Here is a tiny trained network, its code and every weight. The questions are about switching its units off for an input and a class, where a switched-off unit gives its printed mean instead of its output.

import numpy as np


def w(rows, s, z=0):
    codes = np.array(rows[::2]) - 128.0
    scale = np.full(codes.shape[1], s)
    scale[-1] = z or s
    return codes * scale


def f(y):
    return y / 2 * (1 + np.tanh(0.7978845608 * (y + 0.044715 * y**3)))


def log_softmax(a):
    a = a - a.max(-1, keepdims=True)
    return a - np.log(np.exp(a).sum(-1, keepdims=True))


def net(x, mask):
    res = np.array(x, float).reshape(1, 5) / 4 @ E
    y = f(res @ A[0][:, :-1].T + A[0][:, -1])
    res = res + np.where(mask, y, B[0][:, -1]) @ B[0][:, :-1]
    return log_softmax(res[-1] @ U[:, :-1].T + U[:, -1])


A, B = {}, {}
E = w([
[123,134,135,138,152,124,109,139,134,103],'x0',
[177,55,205,60,169,213,155,109,164,127],'x1',
[116,137,108,194,88,224,143,182,160,46],'x2',
[123,124,130,136,130,133,143,121,124,140],'x3',
[58,107,101,56,150,168,114,63,2,70],'x4',
],0.011)
A[0] = w([
[146,104,168,16,173,104,147,84,76,132,74],'neuron 0',
[182,150,170,127,151,95,142,174,225,201,37],'neuron 1',
[108,155,139,119,131,108,122,111,150,131,70],'neuron 2',
[110,138,78,129,124,143,138,120,101,70,188],'neuron 3',
[73,162,112,172,116,35,87,107,92,159,155],'neuron 4',
[55,193,48,112,156,67,153,115,113,143,1],'neuron 5',
[88,138,174,74,136,185,138,150,113,105,48],'neuron 6',
[179,109,176,88,186,202,159,138,176,132,93],'neuron 7',
[151,102,119,153,111,190,159,120,119,63,160],'neuron 8',
[117,153,78,96,132,132,180,115,139,125,52],'neuron 9',
[169,156,107,124,162,99,100,122,119,157,85],'neuron 10',
[148,134,113,214,68,132,126,157,150,145,97],'neuron 11',
[216,148,192,108,160,159,106,128,154,78,72],'neuron 12',
[159,67,142,29,182,155,132,88,99,76,90],'neuron 13',
[112,98,178,102,208,170,116,89,84,148,98],'neuron 14',
[183,92,191,91,172,206,156,102,199,121,50],'neuron 15',
[124,137,110,172,87,79,139,188,147,97,82],'neuron 16',
[123,130,119,98,147,87,123,78,79,139,30],'neuron 17',
[160,137,139,117,157,153,138,141,149,111,106],'neuron 18',
[107,109,161,44,199,172,109,62,115,143,85],'neuron 19',
[151,135,79,254,86,106,144,150,171,137,143],'neuron 20',
[157,116,140,125,177,16,93,99,105,189,121],'neuron 21',
[138,120,163,90,111,42,71,101,149,153,157],'neuron 22',
[27,126,46,96,141,192,112,79,57,74,134],'neuron 23',
[200,123,129,131,159,93,128,186,193,186,173],'neuron 24',
[80,145,110,112,103,163,119,96,24,72,2],'neuron 25',
[213,104,215,95,144,200,152,125,161,101,170],'neuron 26',
],0.0086,0.006)
B[0] = w([
[190,181,170,181,158,69,159,136,200,50,214],'neuron 0',
[158,20,40,106,206,228,120,29,81,139,203],'neuron 1',
[107,108,153,79,158,138,113,161,142,150,123],'neuron 2',
[146,98,113,137,137,126,183,82,115,119,184],'neuron 3',
[120,54,83,69,114,203,16,109,51,207,223],'neuron 4',
[216,143,38,98,155,211,173,74,156,38,172],'neuron 5',
[149,177,113,185,184,122,109,65,165,77,160],'neuron 6',
[125,49,89,102,135,101,68,139,104,135,200],'neuron 7',
[61,62,131,93,111,180,50,145,88,189,190],'neuron 8',
[109,144,107,98,75,143,132,104,118,141,120],'neuron 9',
[103,91,154,49,111,191,134,160,94,155,145],'neuron 10',
[83,202,188,171,77,68,161,188,143,108,186],'neuron 11',
[109,121,163,78,109,105,116,162,120,194,163],'neuron 12',
[196,235,184,184,119,93,167,97,171,79,220],'neuron 13',
[163,188,188,180,125,95,135,126,169,66,193],'neuron 14',
[75,46,110,36,98,142,64,180,63,197,205],'neuron 15',
[71,176,156,127,103,61,177,146,171,119,173],'neuron 16',
[166,170,129,142,133,187,174,137,135,49,163],'neuron 17',
[111,136,116,114,120,130,140,133,139,134,142],'neuron 18',
[139,206,171,221,163,109,145,123,179,49,210],'neuron 19',
[93,229,162,194,122,98,179,192,184,94,224],'neuron 20',
[48,48,60,32,113,177,43,107,1,229,214],'neuron 21',
[113,99,124,140,123,195,143,105,78,138,191],'neuron 22',
[163,43,38,41,146,155,107,84,74,209,254],'neuron 23',
[96,88,81,96,95,148,104,100,58,169,217],'neuron 24',
[50,49,122,98,71,78,20,185,51,244,195],'neuron 25',
[169,34,95,112,166,155,78,126,61,107,229],'neuron 26',
],0.0067,0.012)
U = w([
[80,125,131,114,106,124,84,161,103,165,253],'0',
[156,119,106,117,176,162,111,88,109,121,112],'1',
[152,246,185,203,139,84,183,137,173,42,83],'2',
],0.011,0.0025)

Each question gives the input, the list of numbers given to net, and the class t.
The units are the neurons (one row each of A and B). Each row of codes is followed by its name. A weight is (code - 128) times the scale printed after its matrix; where a second scale follows, it is the last column's (A, B and U).
mask holds one flag per neuron, in row order. A switched-off neuron (its flag False) gives its mean, the last column of its row in B, instead of its output. The means were averaged over made-up inputs and are rounded, as every weight is.
A unit's drop is (log p(t) with every unit on - log p(t) with that unit switched off) / (log p(t) with every unit on - log p(t) with every unit switched off).
The circuit of an input: a set's keep is (log p(t) with only the set's units on - log p(t) with every unit switched off) / (log p(t) with every unit on - log p(t) with every unit switched off). Starting from the 12 units with the biggest drops (on a tie, the unit counted first), units are removed one at a time, each time the one whose removal leaves the highest keep (on an exact tie, the one counted first), for as long as the keep stays at least 0.8.
units of the circuit, in order: the units of the circuit, biggest drop first
most important unit: the unit with the biggest drop
k most important neurons: the k neurons with the biggest drops, biggest first
drop when u is switched off: that unit's drop, to one decimal
input [7,-6,-1,-8,3], class 1: units of the circuit, in order	[neuron 5]
input [-7,-6,-7,3,2], class 1: 2 most important neurons	[neuron 5; neuron 17]
input [7,-6,3,5,0], class 2: units of the circuit, in order	[neuron 21; neuron 20]
input [-6,5,3,6,-1], class 0: 2 most important neurons	[neuron 15; neuron 1]
input [6,2,7,-5,0], class 0: units of the circuit, in order	[neuron 1; neuron 8]
input [-4,-5,-8,6,1], class 1: 2 most important neurons	[neuron 5; neuron 25]
input [3,5,3,-8,-2], class 0: 2 most important neurons	[neuron 15; neuron 12]
input [-7,-6,-7,-7,5], class 1: 2 most important neurons	[neuron 5; neuron 17]
input [1,6,-1,-3,5], class 2: 2 most important neurons	[neuron 13; neuron 19]
input [4,-7,-7,-1,7], class 1: drop when neuron 5 is switched off	1.5
input [-5,-5,-7,-6,7], class 1: drop when neuron 5 is switched off	0.6
input [6,-7,-2,3,4], class 1: drop when neuron 8 is switched off	0.2
input [1,-7,3,3,-7], class 2: drop when neuron 20 is switched off	0.1
input [3,0,1,-1,-8], class 2: most important unit	neuron 20
